Below are the code and all the weights of a small trained network. Each question names an input and a target symbol and asks about switching units off, where a switched-off unit gives its printed mean instead of its output.

import numpy as np


def w(rows, s, z=0):
    codes = np.array(rows[::2]) - 128.0
    scale = np.full(codes.shape[1], s)
    scale[-1] = z or s
    return codes * scale


def norm(h):
    return h / np.sqrt((h * h).mean(-1, keepdims=True) + 1e-5)


def f(y):
    return y / 2 * (1 + np.tanh(0.7978845608 * (y + 0.044715 * y**3)))


def softmax(a):
    e = np.exp(a - a.max(-1, keepdims=True))
    return e / e.sum(-1, keepdims=True)


def log_softmax(a):
    a = a - a.max(-1, keepdims=True)
    return a - np.log(np.exp(a).sum(-1, keepdims=True))


def net(x, mask):
    ids = ['ΘΛΠΦαβγεημξσψω'.index(c) for c in x.split()]
    T = len(ids)
    res = E[ids] + P[:T]
    q, k, v = (norm(res) @ M[0].T for M in (Q, K, V))
    z = softmax(np.where(np.tri(T) > 0, q @ k.T / 2**0.5, -1e9)) @ v
    res = res + np.where(mask[0], z, O[0][:, -1]) @ O[0][:, :-1]
    y = f(norm(res) @ A[0][:, :-1].T + A[0][:, -1])
    res = res + np.where(mask[1:25], y, B[0][:, -1]) @ B[0][:, :-1]
    return log_softmax(norm(res)[-1] @ U[:, :-1].T + U[:, -1])


Q, K, V, O, A, B = {}, {}, {}, {}, {}, {}
E = w([
[192,155,138,83],'Θ',
[161,92,116,140],'Λ',
[198,143,111,87],'Π',
[182,32,8,125],'Φ',
[196,151,128,70],'α',
[192,131,99,99],'β',
[197,125,86,89],'γ',
[193,76,35,103],'ε',
[156,71,138,137],'η',
[193,163,136,52],'μ',
[138,99,89,166],'ξ',
[153,207,193,95],'σ',
[97,201,154,64],'ψ',
[46,164,98,99],'ω',
],0.012)
P = w([
[182,230,2,94],'0',
[115,70,111,31],'1',
[177,184,55,202],'2',
[106,60,145,67],'3',
[171,212,107,195],'4',
[106,60,186,99],'5',
[147,208,122,230],'6',
[97,76,231,124],'7',
[110,214,154,241],'8',
[144,38,217,129],'9',
[109,194,138,251],'10',
],0.0087)
Q[0] = w([
[63,255,16,188],'h0',
[64,194,100,91],'h0',
],0.008)
K[0] = w([
[255,92,20,46],'h0',
[133,128,5,112],'h0',
],0.0092)
V[0] = w([
[121,86,144,130],'h0',
[1,192,143,127],'h0',
],0.0091)
O[0] = w([
[113,2,211,107,130],'h0',
[16,132,78,51,2],'h0',
],0.0057,0.0065)
A[0] = w([
[118,140,109,111,109],'n0',
[121,195,98,154,115],'n1',
[88,142,91,166,117],'n2',
[149,135,100,127,69],'n3',
[148,124,113,83,215],'n4',
[136,127,118,156,75],'n5',
[113,142,115,136,30],'n6',
[75,107,155,92,252],'n7',
[2,117,119,77,34],'n8',
[115,55,103,134,69],'n9',
[126,196,89,153,147],'n10',
[138,129,147,152,115],'n11',
[136,127,142,134,136],'n12',
[125,147,147,149,131],'n13',
[132,150,69,152,152],'n14',
[106,135,165,130,208],'n15',
[88,99,108,85,71],'n16',
[126,150,93,137,59],'n17',
[137,195,90,145,113],'n18',
[161,137,122,86,110],'n19',
[155,173,151,192,127],'n20',
[121,162,55,151,152],'n21',
[142,107,102,179,118],'n22',
[111,181,124,161,84],'n23',
],0.018,0.003)
B[0] = w([
[124,114,145,107,117],'n0',
[161,142,110,155,171],'n1',
[182,145,100,139,127],'n2',
[129,129,147,116,140],'n3',
[107,126,152,146,157],'n4',
[121,132,132,128,149],'n5',
[171,99,114,152,113],'n6',
[130,166,76,88,165],'n7',
[140,2,90,127,148],'n8',
[141,164,166,130,170],'n9',
[170,150,104,148,183],'n10',
[98,112,109,132,166],'n11',
[113,129,107,145,149],'n12',
[121,134,104,132,148],'n13',
[152,158,141,94,167],'n14',
[130,142,83,129,147],'n15',
[107,143,50,99,136],'n16',
[159,115,113,138,129],'n17',
[206,141,138,143,182],'n18',
[107,123,165,140,149],'n19',
[95,131,97,117,254],'n20',
[176,141,148,112,164],'n21',
[91,162,135,133,201],'n22',
[129,139,91,157,152],'n23',
],0.012,0.0088)
U = w([
[254,184,100,100,186],'Θ',
[140,168,107,159,211],'Λ',
[42,137,106,185,253],'Π',
[137,113,135,101,25],'Φ',
[137,125,137,96,14],'α',
[133,127,142,102,28],'β',
[140,120,136,112,14],'γ',
[136,134,142,100,17],'ε',
[175,41,195,127,219],'η',
[134,124,161,101,65],'μ',
[96,148,221,153,120],'ξ',
[86,241,193,23,129],'σ',
[106,114,84,23,193],'ψ',
[146,38,54,72,164],'ω',
],0.01,0.0031)

Each question gives the input, a string of symbols that net reads in full, and the target symbol t.
The units are the heads (2 rows each of Q, K, V and O) and the neurons (one row each of A and B). Each row of codes is followed by its name. A weight is (code - 128) times the scale printed after its matrix; where a second scale follows, it is the last column's (O, A, B and U).
mask holds one flag per unit, heads first, then neurons. A switched-off unit (its flag False) gives its mean, the last column of its rows in O or B, instead of its output. The means were averaged over made-up inputs and are rounded, as every weight is.
A unit's drop is (log p(t) with every unit on - log p(t) with that unit switched off) / (log p(t) with every unit on - log p(t) with every unit switched off).
The circuit of an input: a set's keep is (log p(t) with only the set's units on - log p(t) with every unit switched off) / (log p(t) with every unit on - log p(t) with every unit switched off). Starting from the 12 units with the biggest drops (on a tie, the unit counted first), units are removed one at a time, each time the one whose removal leaves the highest keep (on an exact tie, the one counted first), for as long as the keep stays at least 0.8.
units of the circuit, in order: the units of the circuit, biggest drop first
unit that matters most: the unit with the biggest drop
k most important neurons: the k neurons with the biggest drops, biggest first
drop when u is switched off: that unit's drop, to one decimal
input η ψ α σ η ψ σ α, target ψ: units of the circuit, in order -> h0, n8
input η η α η η ψ η Λ, target ψ: units of the circuit, in order -> h0, n7
input η β σ σ ξ η, target σ: units of the circuit, in order -> h0, n9, n8
input Λ Λ η η σ Θ, target σ: units of the circuit, in order -> h0, n18
input η Θ Λ Λ σ η, target σ: units of the circuit, in order -> h0, n9, n18
input η ω ξ Λ η η Λ σ Π σ, target σ: units of the circuit, in order -> h0, n18
input ψ ε Λ η ω Λ, target ω: units of the circuit, in order -> h0, n8
input Λ η Π ξ ξ η ψ ω η Λ, target ω: units of the circuit, in order -> h0
input Φ Λ η σ σ μ, target σ: units of the circuit, in order -> h0, n19
input σ σ η Λ η Θ, target η: 2 most important neurons -> n22, n20
input η η η ψ Λ Λ Λ σ Λ Λ, target σ: units of the circuit, in order -> h0, n9, n18
input ψ σ ξ η η γ, target η: 2 most important neurons -> n22, n20
input Λ ξ Π ε η σ η ξ, target σ: 2 most important neurons -> n9, n7
input Π σ Λ ψ, target ψ: unit that matters most -> n7
input σ η η η β η η β σ Θ, target σ: 2 most important neurons -> n8, n7
input η ε σ ψ β Φ, target ψ: drop when n6 is switched off -> 0.0
input η ξ η η ω, target Θ: drop when n18 is switched off -> 0.1
input ω Λ Λ ψ η σ α Λ, target σ: drop when n18 is switched off -> 0.2
input Λ Φ η β ξ η Λ ε, target η: drop when h0 is switched off -> 0.1
input ψ Λ Λ Λ ψ η, target ψ: units of the circuit, in order -> h0
input Λ η η η η η ψ η, target ψ: units of the circuit, in order -> h0, n7
input η Λ ψ μ, target ψ: units of the circuit, in order -> h0, n8
input Λ Π Λ ξ σ μ, target σ: 2 most important neurons -> n8, n7
